Below is a small trained network, with its code and all its weights. Each question gives an input and a target symbol and asks what happens when units are switched off, that is, made to give their printed mean instead of their output.

import numpy as np


def w(rows, s, z=0):
    codes = np.array(rows[::2]) - 128.0
    scale = np.full(codes.shape[1], s)
    scale[-1] = z or s
    return codes * scale


def f(y):
    return y / 2 * (1 + np.tanh(0.7978845608 * (y + 0.044715 * y**3)))


def softmax(a):
    e = np.exp(a - a.max(-1, keepdims=True))
    return e / e.sum(-1, keepdims=True)


def log_softmax(a):
    a = a - a.max(-1, keepdims=True)
    return a - np.log(np.exp(a).sum(-1, keepdims=True))


def net(x, mask):
    ids = ['γδεηθμπ'.index(c) for c in x.split()]
    T = len(ids)
    res = E[ids] + P[:T]
    q, k, v = (res @ M[0].T for M in (Q, K, V))
    z = softmax(np.where(np.tri(T) > 0, q @ k.T / 3**0.5, -1e9)) @ v
    res = res + np.where(mask[0], z, O[0][:, -1]) @ O[0][:, :-1]
    y = f(res @ A[0][:, :-1].T + A[0][:, -1])
    res = res + np.where(mask[1:13], y, B[0][:, -1]) @ B[0][:, :-1]
    return log_softmax(res[-1] @ U[:, :-1].T + U[:, -1])


Q, K, V, O, A, B = {}, {}, {}, {}, {}, {}
E = w([
[169,130,174,72,93,164],'γ',
[179,179,166,118,136,168],'δ',
[91,100,139,166,150,6],'ε',
[133,155,192,71,136,180],'η',
[50,161,138,99,153,195],'θ',
[90,115,147,65,92,180],'μ',
[126,202,151,136,173,182],'π',
],0.019)
P = w([
[125,137,90,136,141,156],'0',
[129,181,66,117,99,143],'1',
[116,171,121,160,80,153],'2',
[125,99,120,131,157,180],'3',
[138,168,73,59,149,124],'4',
[111,208,126,139,52,129],'5',
[102,97,205,170,136,155],'6',
[142,115,110,42,207,137],'7',
[123,231,124,63,86,90],'8',
[89,148,244,188,72,137],'9',
[121,72,200,89,227,120],'10',
[130,193,133,26,159,85],'11',
[83,188,239,138,75,92],'12',
],0.011)
Q[0] = w([
[92,226,225,158,36,137],'h1',
[149,119,195,2,233,181],'h1',
[142,248,27,26,110,60],'h1',
],0.059)
K[0] = w([
[128,37,156,162,190,99],'h1',
[96,168,115,126,103,1],'h1',
[103,113,198,224,77,143],'h1',
],0.077)
V[0] = w([
[195,49,152,88,67,81],'h1',
[248,177,136,217,151,103],'h1',
[168,169,203,89,133,137],'h1',
],0.017)
O[0] = w([
[160,42,92,146,190,169,4],'h1',
[92,82,221,254,77,154,103],'h1',
[134,222,78,141,14,168,151],'h1',
],0.013)
A[0] = w([
[82,141,116,154,173,119,64],'n1',
[136,111,102,163,99,170,14],'n2',
[135,92,157,108,127,97,149],'n3',
[160,104,77,157,118,172,110],'n4',
[100,124,91,172,141,58,218],'n5',
[120,109,151,156,124,107,131],'n6',
[154,128,99,139,111,183,54],'n7',
[54,70,105,99,99,125,78],'n8',
[251,120,153,160,130,84,117],'n9',
[183,47,142,92,63,95,32],'n10',
[159,164,133,182,183,107,49],'n11',
[146,114,95,113,134,155,3],'n12',
],0.026,0.0065)
B[0] = w([
[64,114,162,190,184,103,250],'n1',
[189,81,194,86,185,141,183],'n2',
[137,149,165,88,59,210,255],'n3',
[39,152,139,155,176,42,166],'n4',
[173,44,140,156,122,104,205],'n5',
[128,152,100,87,154,133,233],'n6',
[82,97,79,97,97,178,218],'n7',
[90,151,31,102,81,88,172],'n8',
[63,142,116,92,120,2,160],'n9',
[132,199,96,237,108,107,154],'n10',
[210,231,58,148,108,155,226],'n11',
[135,164,169,211,160,174,176],'n12',
],0.021,0.0067)
U = w([
[106,107,62,167,138,132,140],'γ',
[176,106,105,130,109,171,99],'δ',
[184,84,37,184,99,119,255],'ε',
[159,104,3,162,71,176,93],'η',
[161,150,67,103,138,110,83],'θ',
[186,145,46,195,140,165,123],'μ',
[138,150,108,193,74,136,128],'π',
],0.004,0.0073)

Each question gives the input, a string of symbols that net reads in full, and the target symbol t.
The units are the heads (3 rows each of Q, K, V and O) and the neurons (one row each of A and B). Each row of codes is followed by its name. A weight is (code - 128) times the scale printed after its matrix; where a second scale follows, it is the last column's (O, A, B and U).
mask holds one flag per unit, heads first, then neurons. A switched-off unit (its flag False) gives its mean, the last column of its rows in O or B, instead of its output. The means were averaged over made-up inputs and are rounded, as every weight is.
A unit's drop is (log p(t) with every unit on - log p(t) with that unit switched off) / (log p(t) with every unit on - log p(t) with every unit switched off).
The circuit of an input: a set's keep is (log p(t) with only the set's units on - log p(t) with every unit switched off) / (log p(t) with every unit on - log p(t) with every unit switched off). Starting from the 12 units with the biggest drops (on a tie, the unit counted first), units are removed one at a time, each time the one whose removal leaves the highest keep (on an exact tie, the one counted first), for as long as the keep stays at least 0.8.
units of the circuit, in order: the units of the circuit, biggest drop first
unit that matters most: the unit with the biggest drop
top k neurons: the k neurons with the biggest drops, biggest first
drop when u is switched off: that unit's drop, to one decimal
input π γ π π δ π θ, target δ: top neuron => (n2)
input π π γ ε θ η θ π π γ μ, target η: units of the circuit, in order => (n8; h1; n3)
input π π π γ π μ, target γ: units of the circuit, in order => (n4; h1)
input π π θ δ π ε γ δ π, target μ: units of the circuit, in order => (h1; n11)
input μ θ θ δ π γ θ δ, target γ: units of the circuit, in order => (n4; h1)
input ε π π π π π θ γ η ε, target γ: top 3 neurons => (n4; n11; n7)
input π γ θ π ε μ π ε, target μ: units of the circuit, in order => (h1; n12)
input π θ η μ π μ, target μ: units of the circuit, in order => (n12; h1)
input θ η δ μ π γ δ δ π γ π η, target γ: units of the circuit, in order => (n4; h1; n11)
input μ ε γ π π η π ε π θ ε π, target μ: units of the circuit, in order => (h1; n11; n12)
input μ π δ π θ η θ π μ η θ, target μ: units of the circuit, in order => (n12; h1)
input θ δ γ γ, target δ: units of the circuit, in order => (n2; h1)
input ε γ η π π δ π η, target δ: units of the circuit, in order => (h1; n3)
input μ η π π, target η: top 2 neurons => (n7; n1)
input δ π μ, target δ: unit that matters most => n2
input η δ ε, target ε: drop when n1 is switched off => 0.0
input μ π η θ π π π δ, target π: drop when n12 is switched off => 0.0
input π μ π π π η π γ, target η: drop when n7 is switched off => 0.8
